Here is a tiny trained network, its code and every weight. The questions are about switching its units off for an input and a class, where a switched-off unit gives its printed mean instead of its output.

import numpy as np


def w(rows, s, z=0):
    codes = np.array(rows[::2]) - 128.0
    scale = np.full(codes.shape[1], s)
    scale[-1] = z or s
    return codes * scale


def f(y):
    return y / 2 * (1 + np.tanh(0.7978845608 * (y + 0.044715 * y**3)))


def log_softmax(a):
    a = a - a.max(-1, keepdims=True)
    return a - np.log(np.exp(a).sum(-1, keepdims=True))


def net(x, mask):
    res = np.array(x, float).reshape(1, 3) / 4 @ E
    y = f(res @ A[0][:, :-1].T + A[0][:, -1])
    res = res + np.where(mask, y, B[0][:, -1]) @ B[0][:, :-1]
    return log_softmax(res[-1] @ U[:, :-1].T + U[:, -1])


A, B = {}, {}
E = w([
[115,64,105,33,172,13,233],'x0',
[189,255,121,65,6,104,110],'x1',
[73,209,48,156,235,78,71],'x2',
],0.0077)
A[0] = w([
[118,193,150,190,146,182,100,137],'N0',
[142,99,136,130,88,158,135,102],'N1',
[153,173,129,83,41,111,131,88],'N2',
[115,147,185,139,129,154,99,131],'N3',
[133,45,158,172,177,167,134,85],'N4',
[105,65,104,159,144,180,149,118],'N5',
[117,154,100,80,68,134,129,61],'N6',
[141,135,118,194,77,252,97,145],'N7',
[108,115,105,112,109,156,102,132],'N8',
[132,101,121,46,135,85,201,147],'N9',
[136,197,119,100,109,94,112,102],'N10',
[146,173,124,126,99,150,143,102],'N11',
[126,81,109,66,117,83,137,115],'N12',
[145,53,161,113,31,160,159,45],'N13',
[136,38,116,179,162,151,133,131],'N14',
[156,185,134,104,58,118,157,96],'N15',
[125,97,139,130,146,135,114,75],'N16',
[110,207,101,134,204,106,108,2],'N17',
[135,106,115,82,162,76,113,114],'N18',
[111,153,138,80,150,82,207,107],'N19',
[144,120,119,123,139,139,131,136],'N20',
[126,91,115,115,109,62,115,122],'N21',
[120,148,118,144,122,185,141,149],'N22',
[131,77,175,90,92,174,146,47],'N23',
],0.011,0.003)
B[0] = w([
[174,80,112,135,61,102,157,217],'N0',
[115,123,76,156,130,100,120,157],'N1',
[89,146,210,90,174,161,130,203],'N2',
[139,136,140,133,90,99,128,162],'N3',
[89,162,204,85,178,122,109,209],'N4',
[136,199,197,83,149,133,157,186],'N5',
[86,129,155,105,156,150,118,162],'N6',
[164,59,137,127,23,88,107,253],'N7',
[120,120,136,130,104,133,127,136],'N8',
[163,91,154,143,28,105,97,197],'N9',
[89,125,160,127,209,159,130,173],'N10',
[118,132,158,123,130,125,140,159],'N11',
[139,111,145,143,78,100,63,166],'N12',
[161,169,8,202,211,138,154,207],'N13',
[67,141,164,67,151,171,120,206],'N14',
[83,140,174,68,178,143,123,194],'N15',
[117,133,140,125,125,181,120,138],'N16',
[142,168,26,188,191,147,151,186],'N17',
[175,113,109,144,92,147,127,157],'N18',
[151,106,136,152,57,114,147,172],'N19',
[125,127,125,110,129,117,122,130],'N20',
[144,95,120,125,83,154,155,145],'N21',
[138,107,132,122,108,113,119,158],'N22',
[118,148,8,166,159,115,152,175],'N23',
],0.016,0.011)
U = w([
[151,92,147,149,43,94,79,136],'0',
[55,153,188,86,166,149,99,18],'1',
[118,159,12,201,170,124,121,247],'2',
],0.011,0.0014)

Each question gives the input, the list of numbers given to net, and the class t.
The units are the neurons (one row each of A and B). Each row of codes is followed by its name. A weight is (code - 128) times the scale printed after its matrix; where a second scale follows, it is the last column's (A, B and U).
mask holds one flag per neuron, in row order. A switched-off neuron (its flag False) gives its mean, the last column of its row in B, instead of its output. The means were averaged over made-up inputs and are rounded, as every weight is.
A unit's drop is (log p(t) with every unit on - log p(t) with that unit switched off) / (log p(t) with every unit on - log p(t) with every unit switched off).
The circuit of an input: a set's keep is (log p(t) with only the set's units on - log p(t) with every unit switched off) / (log p(t) with every unit on - log p(t) with every unit switched off). Starting from the 12 units with the biggest drops (on a tie, the unit counted first), units are removed one at a time, each time the one whose removal leaves the highest keep (on an exact tie, the one counted first), for as long as the keep stays at least 0.8.
circuit, biggest first: the units of the circuit, biggest drop first
k most important neurons: the k neurons with the biggest drops, biggest first
drop of u: that unit's drop, to one decimal
input [6,8,6], class 1: 3 most important neurons -> [N10, N7, N2]
input [1,4,-5], class 2: circuit, biggest first -> [N13]
input [-4,2,5], class 2: 2 most important neurons -> [N17, N9]
input [3,-4,-5], class 2: 2 most important neurons -> [N13, N23]
input [3,-7,-8], class 2: 2 most important neurons -> [N13, N23]
input [1,-6,-6], class 1: 2 most important neurons -> [N4, N14]
input [3,-4,-4], class 1: 3 most important neurons -> [N7, N4, N14]
input [7,3,7], class 0: 4 most important neurons -> [N9, N13, N19, N12]
input [-8,5,8], class 0: 4 most important neurons -> [N7, N0, N13, N23]
input [-3,4,0], class 1: 3 most important neurons -> [N9, N2, N15]
input [-5,0,-6], class 2: 3 most important neurons -> [N13, N23, N9]
input [5,-2,4], class 0: 2 most important neurons -> [N13, N9]
input [-8,2,6], class 0: drop of N7 -> 0.9
input [1,5,7], class 2: circuit, biggest first -> [N17]
input [8,-5,7], class 0: drop of N20 -> 0.0
input [5,-5,4], class 0: drop of N21 -> 0.1
input [8,-2,7], class 0: drop of N9 -> 0.7
